[-61  28  -4  33  -2  20  30 -29 -30  -8  64   4  -4 -27  -3  27  25 -28
  24 -76  19  84 -16 -62  28  42  -3 -32  30   5  42 -53  25 -42  26  60
 -52   2  11 -30 -28  16 -35 -35   9 -58  35   6  -2   6] | 15
[  2  14  -1  -9   1  -1   0   3  -6  -6  -6  12   1  -3  -6   5  -2  -7
  -2  22  -1 -15   3  14   9   3 -15 -25 -21   3  12  19   2   0  10   8
 -30  -9   3   5  18   8   8 -14  -6 -10   1   9  -4  -6] | 10
[ 19  -3  13  -2  -6  -4 -14  -8   0   4 -16  -8 -12   7   5  -8  -3  11
  -9   0 -10 -14  13  11 -35 -12   0  20 -23 -21 -12  17 -12  14   2 -14
  28  -7   1   8  -1  -3   7   8   2  30 -13  -7   5   0] | 5
[-13 -23   7  31  30   5  -9 -20  -1  -2  17   0 -15 -40  13 -27   2  26
   0   2  11  14   7 -23   6 -15  31  25  15  -8 -35 -41  26   3   4   3
  -1  11  16   4  -7   2   0  -1   8 -16   5 -22  14   6] | 4
[-16 -55   8  49  54  10 -10 -42  -5   2  28   8 -20 -77  21 -60   7  39
   7 -34  16  59  11 -47   6 -36  78  94  57 -11 -77 -99  50  -6  -6 -11
  -3  35  36   8 -29   4   1  18  15 -19   6 -48  30  15] | 0
[  0   8   0  -6   6   1  -5  12  -8  -6  -6   9  -4  -2  -1   3  -3   2
  -3  19   0 -16   3  11  13   5  -6 -22  -6  -8   2  10   4  -2   8  10
 -16  -5   7   2  14   7   9  -7  -6  -2   3   4   0  -4] | 9
[  1   0  -9 -13   8   2   4   4 -21  -4  -7  20   2   4  -1   8  -4 -23
   0  -7  -8   4   5  14  10  -5  -7 -16  -1   9  18  -1  -7 -15   8  -3
 -29 -17  18   6  13  13   9   1 -15   3  -9   9  -4  -5] | 9
[ -6   0   4   4  13   1  -3  -4  -5  -4   0   8  -6 -10   2  -1  -2  11
  -1  17   6   6   5  -5   7   2  -1 -12  -6  -1   2 -14  12   0   6  -7
 -12  -4  12   0   9   7   0  -9   1 -13  -1  -4   3  -3] | 7
[ -1  10 -10 -20   8   2   5  10 -22  -5 -23  22   3   3  -7  13  -3 -29
  -1   4  -7  -9   6  26   8   2 -12 -28  -3  11  25  12  -1  -8   7   5
 -24 -17  16   5  15  11  10   0 -16  16 -11  14  -8  -8] | 10
[  1  -3 -14 -16   9   3   5   0 -27  -3  -8  18   5   2  -5   8  -2 -27
   1  -9 -11  -4   6  22   7  -5  -1  -6   5  13  18   2  -1 -14   4  -4
 -30 -17  18   7   4  12   7  10 -17  10 -13   7  -7  -5] | 9
[  5   7  -2 -10   6  -1  -1  10 -11  -6 -13  11  -1   4  -4   5  -2 -11
  -1  18  -5 -20   2  18  11   0  -5 -22 -12   6  13   9   2  -6   8   4
 -23 -10  13   2  16  10   8  -6  -8   3  -1  11  -4  -8] | 9
[-32  14   3  13  -1   9  17 -20 -20  -4  33   3  -4 -17  -1   8  20  -5
  12 -41   5  55  -4 -31   5  24   0  -9 -10  -5  11 -18  12 -29  17  22
 -11  -7   9 -13 -13  10 -19 -19   6 -24  16   0   4   3] | 12
[  4  13   9   2   2   1  -1 -10  -9   3   1  -3  -6   6   0  -1   6  19
  -1 -26  -5   3   4  -8 -22   0   1   1  -3 -11   5   6  -4  -1  11  -1
   8  -6   5   1  -4   2  -4  -5   2   4   1  -4   8   2] | 8
[  0  -8   5  13  26   2  -5  -5  -5  -3   7   5  -8 -21   5 -12   0  13
   0  13   5   6   8  -4   7  -2  12   1   8  -3 -20 -15  16   0   5   3
  -5   7  17   1   1   6   2  -8   3 -10   5  -5   7   1] | 6
[ 23   9  10   2   4  -8 -14  -4   4   1 -19 -11 -15   6   1 -11  -3  44
 -11  10  -8 -17   8   9 -36  -2  -4   7 -24 -23 -10  28 -14  17   6 -12
  29  -2  -6   8  10  -7   6  -4   7  25  -9  -7  11  -1] | 5
